In the rows, zero is written as 128.
Each row is followed by its class.
[109  71 121 133 125 181 125 164 135 150 164  66 158 141 120 157 125 130
  74  96 146 109 111 110 115  70 100  86 165 136 193 148 157 122 152 124
 118 133 104 109 148 129 148 135  96 142 158]	j138
[157  80 100 166 131  97 164 136 110 115 132 158 127 117  73 120 171 157
  77 120 120 121 162 104 131 127 135 119  88 123  94 133 138 113 127 153
 134 143  86 134 185 131 160 109 126 124 136]	j938
[ 72 101  99 108  83 130  89 158 170 141 182  64 146 135 136 155 100 134
  39 123 126 105 113 145  75 130  82 107 161 115 140 129 115 130 172 125
 120 158 162 103 103 148 104 135 112 109 169]	j364
[ 79  76 134 149 119 113 120 120 154 122 223 135 144 137  79 163  92 172
  91 154 156 139 116  99 131 102  95 101 131 105  97 157 154 198  59 180
  80 152 146 152  99  95 101 112 165 126 146]	j25
[153  93 113 151 128  95 164 119 107 111 131 166 121 121  93 114 150 149
  68 121 127 118 162 122 125 129 138 122  88 102  77 124 121 109 121 127
 149 143 101 143 159 140 159 120 131 115 123]	j425
[102  60 100 130 140 107 129 101 183 128 197  31 146 186 144 167 128 168
  87 163 137 131 148 107 143 114  75 124  94 127 106 147 111 171  86 161
 106 169 126 131  33 135 141 122 155 157 136]	j55
[ 90  52  79 151 122 125 125 174 138 135 179  94 137 145 107 154 138 127
 109 138 169 114 111 151 108  85  72  96 190 159 152 150 135 144 125 160
  89 134  91 131 162 133 147 115  90 159 166]	j364
[ 91 116 106 100 137 148 106 148 154 168 129  55 129 149 140 169  96  99
 120 129 148 136 100 139  94 130 119 133 188 148 130 114 128  93 174 126
 133 140 106 125 115 154 128 106  88 155 153]	j68
[120  85  90 138  78 134 136 176 131 141 108 133 159 126 133 160  71  84
 135 117 122 109 123 138 103 117 129 146 197 142  87 132 116  96 152  98
 109 123 131 150 129 134 118 129  78 128 158]	j425
[168  93 107 165 129 104 159 135 108 101 128 174 117 125  80 116 159 139
 101 112 123 124 153 117 132 128 134 124  79 129  71 127 133 119 126 145
 144 134  96 127 184 125 143 104 122 125 136]	j144
[ 97  75  70  96 147 142 124 135 141 133 161  53 130 171 145 171 103 119
  78 113 140 135  97 153 103 100  81 102 163 136 162 149 123 126 171 156
 143 134 129 130 115 136  95 113  85 174 167]	j144
[ 88  80 141 165 132 153 157 126 132 146 160 134 124  80 131 164  98 121
 107 191 123 142 144  98 152 107 114 137  95 120 150 145  93 147  59 152
 128 128 147 171 173  44  90 174  95 128 147]	j344
[164  96 109 149 129  95 175 127 125 110 124 155 136 128  87 119 149 133
  84 113 117 117 166 111 131 140 131 131  84 121  60 120 139 105 127 143
 147 142  84 131 160 125 149  94 127 121 134]	j416
[123  97 101 142 121 158 131 173 128 153 125 102 153 124 124 174 112 126
  99 149 109 116  86 133  99 121 100 126 187 155 132 125  86 101 155  90
 109 115 102 126 196  85 130 152  78 151 133]	j344
[168  93 116 172 134 106 173 119 107 123 140 147 118 109  84 119 155 155
  91 125 122 128 151 121 133 122 153 123  82 133  89 127 148 125 126 153
 148 139  83 135 197 113 147  94 127 132 138]	j138
[ 40  92 121 113  88 116 169 136 191 136 131  36 149  82 103 118  53  76
 105 101 157 128  87 146  91 171  70 157  77 180  86 146 141 179  93 143
  99 167 134 158  68 147  73  73 114  99  75]	j278
[145  89 104 156 124  97 164 136 100 104 141 164 122 131  75 123 165 153
  80 114 118 125 146 113 116 128 129 114  99 120  88 128 144 110 123 148
 140 139  86 144 186 127 159 104 121 133 139]	j938
[103  92 113 139 113 151 111 169 142 159 133  78 135 124 156 139 126  98
  97 157 142 130 101 157 116 102  92 113 150 184 133 129  98 126 167 130
 130 132 131 141 153 122  89  75  71 172 160]	j278
[156 101 110 156 124  96 156 116 125 109 141 169 127 128  84 113 149 152
  80 113 115 121 155 116 132 141 125 124  80 120  62 124 139 116 134 145
 134 145  88 136 166 133 158  91 136 124 146]	j25
[160 107 113 158 133 104 161 117 120 113 132 168 118 120  95 111 166 135
  79 130 119 130 161 106 142 126 131 138  80 119  82 122 132 108 133 156
 150 141  87 146 170 119 163 105 121 133 138]	j25
[ 97  68  59 154 107 128 139 175 115 132 170 129 163 168  87 162 149 173
  74 137 136 111 137 154 126  89 141 118 186 151 152 163  97 128 134 160
 106 135 101 122 168 155 130 143  99 160 182]	j138
[103 102  74 176 212 160 134 102 138 199 122 128 147 111 124 174 155 111
 121 152 140 158  97 163 185 102  95 123 144 113 129 180 142 140  99 139
  95 139  92 162 109 115 160 119  72 152 138]	j25
[172  94 116 157 129 109 166 129 121  98 119 145 125 120  81 120 161 142
  84 134 126 122 150 116 139 131 135 119  83 133  84 126 126 128 131 133
 133 139  92 131 192 110 136  86 126 132 129]	j278
[113  72 114 158 103 160 111 162 105 163 128 120 115 118 124 186 136 149
 116 178 123 138  86 124 107 119 163 116 220 162 158 103 112 131 137 112
 124 147  84 134 182 135 112 129  87 155 156]	j938
[111  56  79 163 132 155 117 167 132 141 127 142 127 139 131 163 124  91
 121 153 110 118  63 123 117 112  89 105 203 165 126 128 109 130 165 121
 124 108 100 134 189 104 125 131  77 192 180]	j835
[129 110 104 152  68 133 114  42 147 129 123 119 166 163 161 111 108 157
  96 112 115 131 162 147 105 124  94 119 150  77  65 129 102 136  82 138
 111 142 137 145  89 122 137 132 171  97 133]	j144
[157 102 113 153 123  99 169 117 110  97 128 157 124 126  83 116 166 131
  75 119 126 123 160 116 142 128 151 131  80 123  74 132 145 113 122 133
 147 147  85 144 167 142 155  99 123 125 126]	j278
[163  98 115 159 142 105 169 129 117 114 123 152 118 119  83 140 154 130
  89 132 119 125 141 105 138 135 147 138  95 122  87 126 141 110 132 139
 135 144  83 125 183 120 146 101 122 126 140]	j344
[107 128 117 157  94 138 116 123 151 144 130 143 172 110 151 166 103  64
 107 167  98 150 113 146  98 137 134 144 128 133  70 151  60 131 110 117
 130 141 106 175 138 159 133 135  60 122 133]	j344
[ 70 113 116 137 140 131 139 155 151 139 158  95 130 122 138 161 136 133
 128 152 148 139 143 167 110 105  52 144 157 123 139 152 130 159  98 141
  82  99 101 176 116  72 149 156 120 145 167]	j246
[ 95  87  77 138 112 128 132 173 136 137 156 136 134 148 112 180 129 123
 136 140 148 134  69 141 156 120  90  98 179 167 121 132 123 131 144 142
 102 113 110 132 169 144 111 105 108 189 161]	j938
[158  92 109 161 127  93 161 120 113 108 120 168 117 121 103 125 155 152
  92 138 120 135 157 122 137 135 142 117  90 118  69 121 117 112 131 136
 148 138  98 141 167 127 153 107 120 134 135]	j938
[ 84  96 167 144  98 136 108 193 125 163 159 168 131 124 117 123 136 129
 112 136 156 105  65 135  85  97  75 109 203 147 174 159  99 117 135 136
 109 111 149 116 163  86 132 136 104 133 147]	j425
[ 85  89  86 140 141 126  89 160 134 199 169  59 117 124 115 167 122 142
 125 164 128 146  78 163 122 101  99 133 206 192 160 148 136 117 128 150
 121 132 145 147 137  96 106 120  79 171 141]	j938
[ 96 121 175 155 131 142 145  99 133 140 156 128 138 179 166 152 139 116
  83 148 138 163  92 105 133 129 128 100 133  77  98 132 125 110 132 134
 115 150 154 158  45  81 171 135 125 157 147]	j25
[ 81 113  74 135 127 116  77 178 131 175 181 116 118 135 105 202 112 154
 129 160 145 114  91 154  82  97 119 100 208 142 152 151 107 144 137 147
 106 121 123 116 136 139  90 123  49 160 158]	j364
[151 101 121 157 136 107 166 116 118 112 124 172 117 119  87 126 165 150
  82 136 136 130 133 111 145 128 143 126  96 117  90 131 126 117 120 139
 138 142  85 131 181 114 152 110 138 128 120]	j344
[159  96 107 157 130 101 173 119 118 111 113 161 123 118  86 123 151 140
  81 117 123 124 151 120 144 128 144 132  81 115  69 127 129 102 138 143
 143 141  82 135 181 133 152 102 124 128 126]	j344
[157  90 103 163 122  91 166 132 105 117 129 145 119 122  86 125 153 152
  91 118 121 116 166 116 130 132 162 129  94 122  70 118 138 111 117 137
 142 145  94 144 176 124 148  99 135 121 136]	j425
[152 100 118 161 133  94 162 138 113 124 143 169 125 112  76 117 154 148
  87 131 116 123 162 118 121 132 145 135  95 126  75 131 135 107 114 142
 144 143  95 133 169 121 149 105 119 111 139]	j416
[119  62  84 157 113 147 112 184 137 128 119 145 151 143 111 163 136 131
 132 149 120 119  96 177 113 107  93 114 204 171 123 150  79 121 151 128
 117 102 106 139 191 117 120 110  82 170 188]	j246
[ 90  82  77 168 140 132 102 147  99 177 145 163 123 139 104 205 134 145
 106 158 134 136  95 154 101 104 135  92 199 135 115 133 102 138 143 123
 117 117 124 132 183 133 124 133  79 161 199]	j364
[156  90 109 156 139 103 170 132 111 104 122 172 120 114  65 129 152 141
  82 127 117 117 140 100 131 122 141 134  92 113  83 128 126 109 129 142
 138 141  81 126 192 129 160 112 132 124 127]	j344
[170  98 101 160 137 103 171 124 110 117 105 149 124 112  82 123 150 123
 100 117 126 129 156 123 132 146 160 141  87 144  54 117 136 113 129 141
 143 142  87 136 178 121 149 104 126 119 120]	j144
[122  45 137 163 135 139 168 140 142 136 242 110 144 126  99 165 158 149
 106 130 160 154 139 126 167  53  88  95  95 163 102 209 178 183  57 152
  86 147  92 126  96 108 143 112 123 133 148]	j55
[164  93 102 160 123  97 177 125 105 107 126 166 115 126  85 119 167 159
  91 121 123 119 160 114 141 120 159 133  95 119  84 125 135 114 120 135
 143 143  81 139 184 117 156 105 135 130 128]	j425
[ 78  85 105 136 146 118 149 141 141 114 197 208 115 151  73 179 188 165
 144 166 125 124 125 158 130  92  55 128 137 117  80 178  93 144  45 142
 103 125  74 128 126 100 200 144 143 155 176]	j416
[106 140 127 133 165 149 126 124  75 142 187 139 152 147 144 171 220  93
  72 125 128 134 154 135 150  85 164 118 154  92 161 169 174 128  61 182
 156 172  44 130 150 145 191 129 107 109 178]	j364
[126  61 127 139 111 161 116  80 119  75 127 179 135 184 144 116 177  98
  62 109 136 147 105 141 167  84  91  62 145  76  70 117 136 113 102 136
 187 138 110 161 135 153 156 126 137 156 138]	j55
[170  81 130 164 135 109 170 128 106 114 139 157 113 113  77 112 153 148
  86 123 124 127 156 112 130 128 156 126  76 134  75 124 150 128 127 136
 146 144  84 127 179 129 151 109 130 123 135]	j138
[ 83  65 129 123 103 193 198 148 126  99  82 136 160 156  97 171 110  92
 126  65 109 110 103  85 146  98  91 114  68  71 121 152 106 130 122  90
 124 119 108 137 121 144 186 163  97 141 156]	j138
[159  86 120 166 130 104 172 120  99 107 118 151 122 131  88 114 158 134
  92 116 125 132 149 107 128 133 142 113  95 120  79 125 134 106 125 132
 156 141  88 130 177 129 156 105 114 125 126]	j68
[ 96 102  90 169 101 145 124 178 157 146 178 119 143 108 105 162 115 126
 119 159 139 131 107 140  86 119 146 139 202 193 130 121 109  89 140 146
 105 137  83 151 160 112 131 133  59 156 126]	j25
[153  95 102 170 126  88 168 127 107 109 146 159 122 122  89 127 158 159
  83 123 123 118 163 128 118 124 142 131  93 116  79 120 128 108 122 147
 145 144  90 148 166 128 153 102 127 128 123]	j425
[163  94 101 170 132 100 171 121 120 114 133 150 121 119  84 111 160 152
  82 130 123 121 164 113 136 137 160 132  85 130  76 128 131 120 131 152
 140 145  82 132 174 122 157 101 123 135 136]	j835
[166  98 116 161 134 105 176 122 115 110 127 150 120 106  92 118 142 141
  92 122 122 117 153 128 115 144 139 125  77 132  86 116 134 118 136 136
 150 141  86 125 181 124 148 100 119 125 131]	j138
[104 114 107 145 121 142 108 159 149 182 124 148 145  89 147 191 102 110
 137 164 135 129  82 168 110 162 138 136 198 183 140 144  79  92 149 113
 120 134 127 130 164 117  96 132  76 131 154]	j344
[107 102  95 132 115 117 117 143 134 183 105  95 146 127 141 195 112  94
 133 174 157 123 104 194 130 127 119 140 210 174 142 143  85 133 144 126
 113 135 119 131 170 157 122 111  70 152 187]	j278
[158  90 112 155 131  97 153 119 115 108 148 155 117 127  98 116 164 146
  67 121 116 124 157 115 126 134 140 114  86 117  72 118 147 110 128 142
 150 152  89 138 156 142 156 113 135 120 141]	j55
[118  88 103 149 114 157 136 150 114 149 141 108 136 111 115 164 122 126
  94 140 137 140 110 144  79 126 144 127 172 169 121 118  91 113 140  96
 126 135 108 127 176 132 137 173  87 128 124]	j144
[140 133  88 120 133 147 202  82 162 157  90  62 147  61 183 181  33  64
 144 156 132 147 137 141  85 193 161 127 104 165  78 111  84 145 147 105
  99 138 117 143  69 103  76 128  72 136  92]	j835
[129  95 114 162 128 159 115 179 128 148 123 143 156 101 150 174 136  76
 117 157 139 128 111 155 106 126 121 107 173 181 112 138 102 125 148 106
 130 116 105 139 228  98  94  87  64 144 183]	j278
[116  98  85 157 135 168 109 201 111 166 159  95 146 143 124 202 143 115
  99 149 140 123 112 151  72  87 118  96 229 122 190 136 102 100 169 138
 101 112 106 125 164 143 133 143  39 163 202]	j138
[160  91 102 167 129 110 178 126 106 115 128 146 123 115  83 122 158 143
  91 110 118 121 152 121 125 124 144 127  84 125  89 126 145 114 134 144
 147 138  83 138 180 126 154 108 118 133 134]	j138
[164  86 106 169 137 103 167 128 115 112 138 143 121 126  79 125 161 149
  84 120 126 126 150 117 129 131 154 124  94 136  69 123 143 121 139 150
 144 140  74 134 187 123 160  92 122 144 138]	j835
[138  95 130 138 111 168 129 172 117 154 133 140 143 120 123 187 108 108
 117 137 131 129  85 137  93 112 125 100 198 133 131 130  98 106 155 100
 108 118 136 122 161 111 124 181  66 151 151]	j246
[140  84  87 132 127 155 148 155 157 165 160  59 151 115  96 186 124 119
 117 164 158 132 136 153 133  89 115 158 159 209 141 140 103 114 146 158
 113 126  82 132 214 119 119  88  75 172 158]	j278
[155  76 118 175 137 107 167 132 119 108 131 140 127 122  68 120 148 163
  91 118 121 119 155 110 133 119 140 124  79 119  79 120 144 123 122 159
 134 137  95 143 185 110 151 103 137 135 136]	j246
[119 115 104 141 145 141 116 171 132 168 133  56 154 118 144 172 112  94
  75 125 133 128  92 158  88 114 130  99 165 170 142 134 129 103 184 121
 154 138 131 124 120 114 114  82  47 149 140]	j138
[112  67 109 162 108 147 114 160 123 135 166 103 137 160 149 188 103 118
  97 132 115 122 105 134 101  91 105  82 189 111 145 132 123 115 173 117
 127 113 125 121 135 133 114 132  46 154 194]	j364
[154  92 120 155 120 116 168 123 111 104 136 154 130 121  81 122 155 148
  84 122 125 113 148 115 124 117 138 119  91 108  92 131 137 108 124 142
 147 143  96 147 152 130 160 102 120 134 129]	j246
[110  98 132 131 119 152 100 162 144 152 123 110 154 113 132 128  85  94
  65 129 121 113  96 136  72 117 109 112 151 139 129 128 100  88 181 106
 153 132 134 150 120 152 134 120  43 136 131]	j246
[174  87 101 164 133  96 167 119 118 107 139 144 120 119  84 111 146 149
  80 119 121 117 168 120 125 131 139 128  80 121  65 126 137 118 132 143
 145 145  88 127 169 132 159 102 113 128 134]	j835
[172  95 106 160 132 109 172 128 110 122 130 144 123 112  81 124 159 142
  85 123 128 114 163 115 125 134 155 115  91 127  93 126 146 117 133 143
 138 138  78 134 182 122 145 115 113 131 131]	j138
[111  75  96 185 116 121 172 170 113 102 159 205 181 156 113 169 140  93
 132 112 111 126  85 110 128 153  63  96 113 140 110 175  46 118  51 162
 130 131 108 105 207 133 148 131  76 132 174]	j68
[127 106  82 148 127 130 166 143 155 119 170  84 160 118 124 144  85 106
 120 142  41 157 138 135 124 122 100 174 108 156  65 167  94 112 107 157
 128 117 100 146 101  73 103 130  78 130 120]	j68
[102  88  74 155 122 143 141 181 137 185  96  79 129 106  88 166 139 120
 119 145 135 131 109 171 138  96 143 149 158 195 124 144 110 137 171 137
 118 122  87 139 191 124 129  90  54 174 167]	j835
[ 26 115  78 113 106 110 124 172 143 148 179  99 128 126 131 168 119 131
  69 165 139 116  90 158  89 132 121 147 202 143 159 148  97 127 124 132
 124 149 152 136 105 115 106 145 117 132 158]	j425
[169  98 106 160 136 101 168 119 118 113 118 159 125 128  93 122 160 138
  96 119 118 126 155 121 138 139 126 129  87 132  80 123 132 116 145 153
 137 135  91 132 179 114 146  94 124 138 147]	j25
[105 105 119 133 136 177 129 180 126 161 120  87 165 144 128 176 124  66
  87 100 154 122 108 122  93  97 142 109 173 143 159 136 121  85 174 145
 136 129 129 114 151 113 124 133  45 145 152]	j144
[114  55 161 172 117 168 119  92 126 134 154 159 142 141 117 139 158 135
  65 146 139 162 122  82 117  95 132  89 162  87 121 160 148 137  75  99
 129 135  93 184 166  92 187 179 114 114 137]	j938
[162 101 116 164 138 107 158 121 114 115 128 176 115 123  82 117 166 149
  91 111 121 126 134 109 132 133 125 111  91 123  91 123 145 119 134 154
 135 141  83 131 185 112 153  93 127 136 139]	j25
[104  68  74 125  99 155 127 172 139 137 115  86 137 165 101 181 145  89
 109 105 126 126 110 135 109  91 113 112 173 157 143 144 129 130 208 134
 117 107 114 127 145 150 109 127  72 176 182]	j364
[110  99  63 152 170 150 129 141  88  72 152 159 116 149  99 143 191 123
  99 158  73 134 180 110  82  97 165  98 145  53 144 164 112 137  82 123
 116 119  63 165 181 113 183 203  82 117 182]	j364
[114  69 108 161  80 129 111 141 145 161 137 101 130 155 142 126 131 135
 143 160 130 146 113 140 126  85 121 154 206 156  98 154 124 136 156 134
 102 136 127 142 120 111 114 136 116 163 150]	j68
[114  90  90 150 154 127  90 166 106 173 174 145 132 135 122 187 150 134
  57 149 128 127 125 134 113  98  91  94 202 142 152 144 135 120 144 101
 123 102 101 135 148 150 146 164  76 139 194]	j55
[ 91 108 102 130 152 130  96 175 140 182 221  81 115 120 116 173 158 119
  57 196 144 144  95 133 112  95 105 121 222 156 180 143 145 126 130 153
 118 144 142 121 138  92 115 146 108 148 181]	j416
[ 94 100 103  94 150 143 156  65 164 125 193  31 131 166 144 117 114 144
  11 129 135 173 121 148 102  89  54 101 133 112 149 151 125 135 135 164
 114 141 107 163   4 111 143 166 101 164  75]	j25
[ 99 101 108 145 124 112 147 118 134 118 166 151 140 150  96 152 118 147
 106 128  88 132 113 133 130 130 101 138 101 117  85 175 114 135  56 132
 135 138 139 151  84 101 133 146  95 132 129]	j246
[165  90 115 163 127 109 173 132 120 116 114 166 120 112  79 131 154 159
 110 127 119 123 155 122 135 128 166 137  91 132  72 132 128 115 131 147
 141 135  79 142 178 113 147 100 120 137 138]	j246
[130  79 106 145 116 159 107 194 138 137 137 146 160 144 106 172 131 116
  98 139  99 112 107 139  86 131 113 112 178 151 125 159  88 111 158 128
 103 122 114 130 192  97  91 116  61 145 189]	j278
[108  92 135 149 131 154 117 135 136 183 109 139 139 133 125 164 111 114
 131 136 182 131 113 129 158 103 121 109 165 145 137 127 123 156 131 138
 102 121 107 114 194 147 121 119  92 149 178]	j25
[ 80 110  82 127 114 115 101 179 145 173 171  72 132 129 131 159 102 136
  78 149 108 113 128 131 104 106 142 163 164 164 128 129 121 103 167 143
 140 142 143 142 112 121  93 106  95 150 162]	j425
[155  90 106 149 127 105 162 124 117 107 128 156 124 119  84 117 156 134
  94 124 123 118 144 116 125 131 142 125  97 125  78 127 131 115 135 156
 144 144  89 131 179 117 156  96 132 124 129]	j364
[ 92  90  90 130 118 133 128 164 146 149 151 106 124 110 111 140 102 111
 116 155 150 120  99 168  96  99  95 133 161 158 121 134 114 124 150 137
 116 137 108 160 138 157 127 119  61 171 138]	j246
[126  58 100 149  74 173 130 157 139 138 140 117 151 146  76 159 111 123
 111 113 156 116  86  98 103  96 106  90 195 162 144 121 145 118 161 111
  87 130 104 146 175 136 131 124  80 169 140]	j25
[ 61  83  54 191  85 136 170 130  98 100 228 137 156 143  93 135  81 153
  68 143 103 132  92 124  87  96 140 118 170 117 121 139 125 123  67 159
 129 147 105 182 206 120 125 120  64 154 164]	j835
[102  85  97 152 170 135 157 132 182 142 206  76 143 156 112 190 161 102
  74 152 147 164 140 135 184  97  83 128 102 133  98 178 148 143  79 205
 113 131 113 159  30  96 103 122  80 178 130]	j246
[ 91  93 111 120 124 154 111 163 131 173 109 129 136 132 129 157 138 106
 117 161 143 131  83 137 111 102  97 135 216 134 139 156  73 118 154 109
 118 117 126 106 158 118 151 156 110 140 169]	j68
